Below are the code and all the weights of a small trained network. Each question names an input and a target symbol and asks about switching units off, where a switched-off unit gives its printed mean instead of its output.

import numpy as np


def w(rows, s, z=0):
    codes = np.array(rows[::2]) - 128.0
    scale = np.full(codes.shape[1], s)
    scale[-1] = z or s
    return codes * scale


def norm(h):
    return h / np.sqrt((h * h).mean(-1, keepdims=True) + 1e-5)


def f(y):
    return np.maximum(y, 0)


def softmax(a):
    e = np.exp(a - a.max(-1, keepdims=True))
    return e / e.sum(-1, keepdims=True)


def log_softmax(a):
    a = a - a.max(-1, keepdims=True)
    return a - np.log(np.exp(a).sum(-1, keepdims=True))


def net(x, mask):
    ids = ['βγεζηλμξστ'.index(c) for c in x.split()]
    T = len(ids)
    res = E[ids] + P[:T]
    u = 0
    for l in range(2):
        q, k, v = (norm(res) @ M[l].T for M in (Q, K, V))
        z = softmax(np.where(np.tri(T) > 0, q @ k.T / 2**0.5, -1e9)) @ v
        res = res + np.where(mask[u], z, O[l][:, -1]) @ O[l][:, :-1]
        u += 1
        y = f(norm(res) @ A[l][:, :-1].T + A[l][:, -1])
        res = res + np.where(mask[u : u + 4], y, B[l][:, -1]) @ B[l][:, :-1]
        u += 4
    return log_softmax(norm(res)[-1] @ U[:, :-1].T + U[:, -1])


Q, K, V, O, A, B = {}, {}, {}, {}, {}, {}
E = w([
[89,51,164,167,110,115,84,150,115,129,84,44],'β',
[93,101,155,182,120,123,220,62,65,164,106,112],'γ',
[136,96,129,147,113,166,113,150,154,49,202,168],'ε',
[146,110,88,62,164,83,104,194,146,183,131,12],'ζ',
[119,128,140,126,124,176,131,138,129,148,154,132],'η',
[83,127,136,164,217,116,139,102,66,125,153,68],'λ',
[159,165,103,152,135,142,76,128,90,141,54,132],'μ',
[176,104,197,160,108,104,172,184,182,165,119,106],'ξ',
[214,102,157,117,174,164,178,117,94,109,130,10],'σ',
[104,193,130,170,112,122,151,150,169,111,142,112],'τ',
],0.014)
P = w([
[185,56,54,90,93,57,76,3,141,184,199,155],'0',
[137,139,95,112,35,158,112,175,149,164,120,112],'1',
[147,104,147,147,180,29,104,145,96,152,199,116],'2',
[102,126,105,114,111,152,145,189,142,132,100,150],'3',
[172,118,166,178,163,70,126,134,101,154,168,117],'4',
[95,132,113,112,132,173,157,180,135,115,94,141],'5',
[167,129,175,186,178,96,130,120,109,159,151,123],'6',
[85,149,134,110,142,183,173,171,119,100,97,134],'7',
[157,126,175,190,199,114,131,107,128,171,135,128],'8',
[61,169,163,95,162,205,182,170,109,92,83,129],'9',
[156,115,184,186,239,130,135,89,154,188,97,139],'10',
[39,207,177,81,181,225,211,174,79,68,63,137],'11',
],0.007)
Q[0] = w([
[99,119,144,143,177,169,187,254,53,158,101,105],'0.h1',
[121,165,101,165,152,84,183,145,144,78,77,86],'0.h1',
],0.0068)
K[0] = w([
[127,133,202,108,187,170,101,101,123,253,81,107],'0.h1',
[118,185,99,180,134,70,150,107,183,95,78,79],'0.h1',
],0.0076)
V[0] = w([
[116,203,84,79,32,125,110,117,54,89,210,172],'0.h1',
[185,170,131,132,178,112,84,134,36,206,3,158],'0.h1',
],0.0034)
O[0] = w([
[120,242,70,110,170,177,212,52,21,79,77,144,3],'0.h1',
[148,237,239,91,3,110,70,105,111,105,224,165,216],'0.h1',
],0.0055,0.0018)
A[0] = w([
[153,120,123,130,105,91,131,97,172,132,207,131,79],'0.n1',
[42,127,119,2,181,168,187,74,79,41,130,166,5],'0.n2',
[141,152,137,153,110,91,141,120,113,170,135,77,3],'0.n3',
[124,100,129,165,135,182,157,154,146,125,128,30,101],'0.n4',
],0.0076,0.003)
B[0] = w([
[113,83,78,71,146,66,75,19,151,77,62,105,163],'0.n1',
[120,119,146,203,127,179,174,175,169,112,114,2,169],'0.n2',
[143,99,152,158,211,163,122,101,157,100,93,129,162],'0.n3',
[95,143,114,99,137,104,167,163,91,132,149,206,254],'0.n4',
],0.0091,0.0058)
Q[1] = w([
[193,25,8,23,69,25,5,69,73,13,77,207],'1.h1',
[87,7,82,128,114,135,120,162,107,101,214,120],'1.h1',
],0.0031)
K[1] = w([
[43,168,2,12,29,11,206,53,77,79,90,77],'1.h1',
[116,71,78,168,221,128,176,178,180,182,107,197],'1.h1',
],0.0035)
V[1] = w([
[141,166,210,93,152,232,50,142,132,161,88,177],'1.h1',
[164,192,193,151,127,1,118,128,79,42,38,41],'1.h1',
],0.0034)
O[1] = w([
[152,56,18,111,102,158,128,120,109,225,223,176,63],'1.h1',
[101,125,104,172,177,101,254,219,89,109,90,87,2],'1.h1',
],0.0078,0.00087)
A[1] = w([
[112,171,139,138,150,74,3,26,155,47,47,89,4],'1.n1',
[167,57,156,153,235,21,119,28,90,91,146,62,24],'1.n2',
[162,39,159,162,245,9,98,30,75,95,169,121,20],'1.n3',
[153,158,82,196,254,150,104,121,74,152,132,223,60],'1.n4',
],0.0067,0.0032)
B[1] = w([
[159,152,73,130,58,172,114,120,50,122,155,69,185],'1.n1',
[179,150,64,159,94,173,3,72,53,210,188,127,235],'1.n2',
[180,172,128,180,112,124,137,172,99,116,53,52,253],'1.n3',
[76,96,162,108,174,106,162,134,182,113,145,149,199],'1.n4',
],0.014,0.0074)
U = w([
[181,158,79,115,16,162,122,145,57,150,136,94,149],'β',
[154,179,162,215,223,117,92,202,128,155,139,83,25],'γ',
[186,96,180,159,183,72,155,145,197,154,129,155,156],'ε',
[88,87,115,80,176,130,90,67,136,165,231,242,254],'ζ',
[56,45,117,96,82,87,104,150,84,100,107,132,92],'η',
[115,127,70,7,151,92,119,146,171,142,122,57,103],'λ',
[88,208,92,104,98,97,174,135,180,100,98,105,112],'μ',
[103,111,165,125,98,142,206,39,101,137,73,147,111],'ξ',
[155,99,121,116,123,169,106,131,160,2,115,142,119],'σ',
[199,115,139,30,172,127,188,125,74,80,135,138,109],'τ',
],0.0085,0.008)

Each question gives the input, a string of symbols that net reads in full, and the target symbol t.
The units are the heads (2 rows each of Q, K, V and O) and the neurons (one row each of A and B). Each row of codes is followed by its name. A weight is (code - 128) times the scale printed after its matrix; where a second scale follows, it is the last column's (O, A, B and U).
mask holds one flag per unit, layer by layer, with each layer's heads first. A switched-off unit (its flag False) gives its mean, the last column of its rows in O or B, instead of its output. The means were averaged over made-up inputs and are rounded, as every weight is.
A unit's drop is (log p(t) with every unit on - log p(t) with that unit switched off) / (log p(t) with every unit on - log p(t) with every unit switched off).
The circuit of an input: a set's keep is (log p(t) with only the set's units on - log p(t) with every unit switched off) / (log p(t) with every unit on - log p(t) with every unit switched off). Starting from all 10 units, units are removed one at a time, each time the one whose removal leaves the highest keep (on an exact tie, the one counted first), for as long as the keep stays at least 0.8.
units of the circuit, in order: the units of the circuit, biggest drop first
most important unit: the unit with the biggest drop
top k neurons: the k neurons with the biggest drops, biggest first
top k neurons in layer l: the k neurons of layer l with the biggest drops, biggest first
input ζ σ τ τ λ η, target ζ: most important unit => 1.n3
input η ε γ η β λ η η η μ τ, target β: units of the circuit, in order => [0.n1 0.h1 1.n1]
input μ μ σ η η η λ ε η τ σ σ, target τ: units of the circuit, in order => [1.n2 0.n4]
input μ β μ η τ η μ η λ, target β: top 4 neurons => [1.n2 1.n3 0.n4 0.n1]
input ζ η τ μ ε η ε, target γ: units of the circuit, in order => [0.h1 1.n3 1.n4]
input η ε ε λ η γ ε, target ε: top 2 neurons in layer 1 => [1.n4 1.n1]
input β μ γ λ ε η ε, target γ: top 4 neurons => [1.n3 1.n4 1.n1 0.n2]
input λ η ξ η η τ, target μ: top 3 neurons => [1.n2 0.n3 1.n4]
input τ η ε τ λ ε τ, target ε: top 2 neurons => [1.n2 0.n1]
input μ μ η τ γ ε γ μ η ξ, target ε: units of the circuit, in order => [1.n2 1.n3]
input τ ζ μ τ ζ η τ τ ε η γ ξ, target ε: units of the circuit, in order => [1.n2 1.n1]
input ξ μ τ τ η β, target η: top 3 neurons => [1.n3 1.n2 1.n4]
input η τ γ τ η, target γ: top 2 neurons => [1.n3 0.n1]
input η ξ η μ μ η μ η ζ μ τ, target β: units of the circuit, in order => [0.h1 0.n1 1.n1]
input η λ η η μ ξ ε η ε λ μ, target γ: units of the circuit, in order => [0.n4 1.n4]
input γ η λ η σ ζ β ξ τ ε, target σ: units of the circuit, in order => [1.n2]
input η η η, target ε: top 3 neurons => [0.n1 1.n2 1.n4]
input ξ σ τ μ σ ξ μ ε η η μ, target ε: units of the circuit, in order => [1.h1 1.n4 1.n2]
input μ η λ σ η β, target η: top 2 neurons => [1.n2 1.n3]
input λ ε μ γ μ η η, target γ: most important unit => 0.n1
input τ τ η ζ λ η η λ τ, target ε: top 2 neurons => [1.n2 0.n3]
input η σ η η τ ζ, target λ: top 3 neurons => [1.n2 1.n3 1.n4]
input η λ τ η γ η μ λ τ η η τ, target ζ: top 3 neurons => [1.n3 1.n1 0.n1]
input η η μ σ, target τ: top 4 neurons => [1.n2 1.n3 0.n4 1.n1]
